Here is a tiny trained network, its code and every weight. The questions are about switching its units off for an input and a class, where a switched-off unit gives its printed mean instead of its output.

import numpy as np


def w(rows, s, z=0):
    codes = np.array(rows[::2]) - 128.0
    scale = np.full(codes.shape[1], s)
    scale[-1] = z or s
    return codes * scale


def norm(h):
    return h / np.sqrt((h * h).mean(-1, keepdims=True) + 1e-5)


def f(y):
    return np.maximum(y, 0)


def log_softmax(a):
    a = a - a.max(-1, keepdims=True)
    return a - np.log(np.exp(a).sum(-1, keepdims=True))


def net(x, mask):
    res = np.array(x, float).reshape(1, 4) / 4 @ E
    u = 0
    for l in range(2):
        y = f(norm(res) @ A[l][:, :-1].T + A[l][:, -1])
        res = res + np.where(mask[u : u + 12], y, B[l][:, -1]) @ B[l][:, :-1]
        u += 12
    return log_softmax(norm(res)[-1] @ U[:, :-1].T + U[:, -1])


A, B = {}, {}
E = w([
[199,148,241,144,97,74],'x0',
[89,146,80,115,159,58],'x1',
[152,120,97,2,160,93],'x2',
[16,94,103,132,112,144],'x3',
],0.0046)
A[0] = w([
[16,130,67,95,136,132,20],'L0N1',
[61,111,74,135,134,122,82],'L0N2',
[149,131,23,21,161,27,67],'L0N3',
[26,89,51,95,132,122,58],'L0N4',
[56,96,194,115,99,164,4],'L0N5',
[119,140,180,228,130,2,24],'L0N6',
[154,123,47,187,159,216,21],'L0N7',
[91,97,176,147,85,159,75],'L0N8',
[147,130,128,195,134,194,61],'L0N9',
[162,139,148,132,140,166,150],'L0N10',
[189,104,181,136,118,113,157],'L0N11',
[38,112,187,110,115,212,7],'L0N12',
],0.008,0.0033)
B[0] = w([
[53,178,173,90,126,133,207],'L0N1',
[84,93,137,74,106,184,189],'L0N2',
[188,95,63,144,196,31,253],'L0N3',
[60,176,185,100,150,160,222],'L0N4',
[120,33,130,151,117,76,152],'L0N5',
[135,196,202,241,137,153,209],'L0N6',
[123,204,34,117,47,99,187],'L0N7',
[131,75,114,165,148,99,165],'L0N8',
[148,148,80,159,100,86,178],'L0N9',
[141,91,105,128,92,172,168],'L0N10',
[113,158,207,83,84,134,206],'L0N11',
[90,4,115,152,117,67,163],'L0N12',
],0.016,0.0062)
A[1] = w([
[196,109,152,3,108,209,57],'L1N1',
[66,144,146,160,149,148,119],'L1N2',
[173,120,55,136,216,125,53],'L1N3',
[60,134,141,92,139,189,80],'L1N4',
[132,147,56,125,130,91,133],'L1N5',
[172,110,53,129,214,100,8],'L1N6',
[67,132,134,94,145,153,45],'L1N7',
[45,158,129,112,184,162,103],'L1N8',
[144,134,52,133,95,166,30],'L1N9',
[169,154,146,89,132,72,248],'L1N10',
[156,133,161,113,106,102,77],'L1N11',
[148,138,152,161,150,202,43],'L1N12',
],0.014,0.0018)
B[1] = w([
[150,50,152,6,111,202,178],'L1N1',
[157,141,121,76,95,114,228],'L1N2',
[231,136,128,105,143,88,227],'L1N3',
[92,161,99,79,145,84,228],'L1N4',
[188,126,91,137,96,148,237],'L1N5',
[241,150,142,117,173,102,249],'L1N6',
[113,179,139,121,92,75,216],'L1N7',
[102,150,129,86,125,73,254],'L1N8',
[90,132,66,152,130,174,174],'L1N9',
[77,93,107,163,198,158,251],'L1N10',
[96,152,105,133,153,161,189],'L1N11',
[147,164,162,133,116,157,177],'L1N12',
],0.023,0.0058)
U = w([
[64,170,116,41,104,58,189],'0',
[147,112,130,136,130,125,2],'1',
[154,187,215,200,90,171,183],'2',
[108,107,150,169,214,138,33],'3',
[251,133,106,106,207,78,164],'4',
[105,17,156,179,82,88,137],'5',
[135,65,173,38,139,205,150],'6',
[145,140,38,165,61,155,138],'7',
],0.013,0.0052)

Each question gives the input, the list of numbers given to net, and the class t.
The units are the neurons (one row each of A and B). Each row of codes is followed by its name. A weight is (code - 128) times the scale printed after its matrix; where a second scale follows, it is the last column's (A, B and U).
mask holds one flag per neuron, layer by layer. A switched-off neuron (its flag False) gives its mean, the last column of its row in B, instead of its output. The means were averaged over made-up inputs and are rounded, as every weight is.
A unit's drop is (log p(t) with every unit on - log p(t) with that unit switched off) / (log p(t) with every unit on - log p(t) with every unit switched off).
k most important neurons: the k neurons with the biggest drops, biggest first
k most important neurons of layer l: the k neurons of layer l with the biggest drops, biggest first
drop of u: that unit's drop, to one decimal
input [-3,-5,-1,-6], class 7: 2 most important neurons => (L0N7; L0N9)
input [7,1,5,6], class 3: most important neuron => (L1N10)
input [5,-5,4,4], class 6: 2 most important neurons => (L0N3; L0N11)
input [8,5,4,-4], class 3: 2 most important neurons => (L0N11; L1N10)
input [8,-1,3,-3], class 6: 3 most important neurons => (L1N1; L0N11; L0N3)
input [-1,-7,-5,-7], class 7: 4 most important neurons => (L0N9; L0N2; L0N4; L0N6)
input [-4,-7,1,-8], class 6: 2 most important neurons => (L1N1; L0N3)
input [-1,-8,-6,3], class 5: 4 most important neurons of layer 0 => (L0N12; L0N3; L0N5; L0N8)
input [6,-2,-4,4], class 2: 2 most important neurons of layer 0 => (L0N6; L0N3)
input [-3,-4,-8,4], class 7: 2 most important neurons of layer 0 => (L0N7; L0N9)
input [-6,-3,-1,-6], class 7: 2 most important neurons of layer 0 => (L0N3; L0N7)
input [7,4,2,5], class 2: drop of L0N6 => 0.6
input [-2,-2,-3,-4], class 7: drop of L0N2 => 0.0
input [-7,-6,-4,-3], class 7: most important neuron of layer 0 => (L0N3)
input [7,0,-2,-8], class 2: drop of L0N2 => 0.1
input [6,-5,3,-7], class 6: drop of L1N1 => 0.1
